Below are the code and all the weights of a small trained network. Each question names an input and a class and asks about switching units off, where a switched-off unit gives its printed mean instead of its output.

import numpy as np


def w(rows, s, z=0):
    codes = np.array(rows[::2]) - 128.0
    scale = np.full(codes.shape[1], s)
    scale[-1] = z or s
    return codes * scale


def norm(h):
    return h / np.sqrt((h * h).mean(-1, keepdims=True) + 1e-5)


def f(y):
    return np.maximum(y, 0)


def log_softmax(a):
    a = a - a.max(-1, keepdims=True)
    return a - np.log(np.exp(a).sum(-1, keepdims=True))


def net(x, mask):
    res = np.array(x, float).reshape(1, 7) / 4 @ E
    u = 0
    for l in range(2):
        y = f(norm(res) @ A[l][:, :-1].T + A[l][:, -1])
        res = res + np.where(mask[u : u + 12], y, B[l][:, -1]) @ B[l][:, :-1]
        u += 12
    return log_softmax(norm(res)[-1] @ U[:, :-1].T + U[:, -1])


A, B = {}, {}
E = w([
[86,51,98],'x0',
[105,103,193],'x1',
[192,132,83],'x2',
[92,162,110],'x3',
[2,112,108],'x4',
[117,106,123],'x5',
[156,178,180],'x6',
],0.0067)
A[0] = w([
[132,37,182,175],'0.n1',
[70,165,155,172],'0.n2',
[142,119,212,121],'0.n3',
[32,117,189,125],'0.n4',
[2,32,215,229],'0.n5',
[78,176,175,60],'0.n6',
[134,114,225,173],'0.n7',
[136,73,197,157],'0.n8',
[175,144,108,215],'0.n9',
[86,49,21,249],'0.n10',
[75,110,201,97],'0.n11',
[227,33,108,45],'0.n12',
],0.0085,0.0019)
B[0] = w([
[199,200,185,184],'0.n1',
[116,232,2,177],'0.n2',
[128,86,117,171],'0.n3',
[65,106,96,199],'0.n4',
[157,222,148,255],'0.n5',
[161,175,170,163],'0.n6',
[92,112,10,183],'0.n7',
[165,135,73,172],'0.n8',
[55,194,202,179],'0.n9',
[91,190,89,227],'0.n10',
[101,96,200,173],'0.n11',
[107,90,87,192],'0.n12',
],0.0052,0.0064)
A[1] = w([
[116,236,152,189],'1.n1',
[59,161,184,125],'1.n2',
[103,90,80,68],'1.n3',
[81,102,197,190],'1.n4',
[72,144,140,180],'1.n5',
[73,140,88,90],'1.n6',
[168,109,119,204],'1.n7',
[143,175,116,248],'1.n8',
[139,152,99,190],'1.n9',
[255,35,60,101],'1.n10',
[83,185,143,109],'1.n11',
[128,119,140,97],'1.n12',
],0.014,0.0013)
B[1] = w([
[136,134,163,249],'1.n1',
[173,114,65,181],'1.n2',
[137,108,116,149],'1.n3',
[59,153,102,139],'1.n4',
[126,154,91,173],'1.n5',
[168,134,172,183],'1.n6',
[1,148,93,154],'1.n7',
[192,126,152,195],'1.n8',
[148,81,162,171],'1.n9',
[49,134,50,198],'1.n10',
[207,63,119,197],'1.n11',
[118,120,172,128],'1.n12',
],0.009,0.011)
U = w([
[70,185,151,252],'0',
[116,165,98,23],'1',
[154,8,149,74],'2',
],0.012,0.0023)

Each question gives the input, the list of numbers given to net, and the class t.
The units are the neurons (one row each of A and B). Each row of codes is followed by its name. A weight is (code - 128) times the scale printed after its matrix; where a second scale follows, it is the last column's (A, B and U).
mask holds one flag per neuron, layer by layer. A switched-off neuron (its flag False) gives its mean, the last column of its row in B, instead of its output. The means were averaged over made-up inputs and are rounded, as every weight is.
A unit's drop is (log p(t) with every unit on - log p(t) with that unit switched off) / (log p(t) with every unit on - log p(t) with every unit switched off).
The circuit of an input: a set's keep is (log p(t) with only the set's units on - log p(t) with every unit switched off) / (log p(t) with every unit on - log p(t) with every unit switched off). Starting from the 12 units with the biggest drops (on a tie, the unit counted first), units are removed one at a time, each time the one whose removal leaves the highest keep (on an exact tie, the one counted first), for as long as the keep stays at least 0.8.
units of the circuit, in order: the units of the circuit, biggest drop first
unit that matters most: the unit with the biggest drop
k most important neurons: the k neurons with the biggest drops, biggest first
k most important neurons of layer l: the k neurons of layer l with the biggest drops, biggest first
drop when u is switched off: that unit's drop, to one decimal
input [2,-8,-2,8,-5,8,2], class 2: most important neuron of layer 0	[0.n5]
input [6,6,3,1,-1,5,0], class 0: 2 most important neurons of layer 0	[0.n5, 0.n1]
input [5,7,8,4,-5,4,5], class 0: units of the circuit, in order	[1.n11, 1.n2]
input [7,5,-3,-1,4,-5,0], class 1: 3 most important neurons	[1.n2, 0.n5, 1.n11]
input [3,-1,-5,-7,8,-1,8], class 1: 2 most important neurons	[1.n2, 1.n11]
input [1,6,-3,-5,3,5,0], class 1: 2 most important neurons of layer 0	[0.n11, 0.n4]
input [-1,7,2,-3,6,-5,5], class 2: 2 most important neurons	[1.n11, 1.n10]
input [-7,-2,-8,3,-6,-1,7], class 2: 2 most important neurons of layer 1	[1.n10, 1.n7]
input [-2,7,-4,7,-6,1,6], class 2: 2 most important neurons	[0.n7, 1.n10]
input [-3,0,-3,4,-6,4,2], class 2: drop when 0.n1 is switched off	0.1
input [-7,-3,3,-8,7,-4,-3], class 2: drop when 1.n10 is switched off	0.1
input [-6,-8,-8,8,-4,4,-7], class 2: drop when 1.n11 is switched off	0.2
input [7,3,0,-4,-8,-5,5], class 0: drop when 1.n10 is switched off	0.6
input [7,2,-7,-8,-8,5,1], class 0: unit that matters most	1.n10
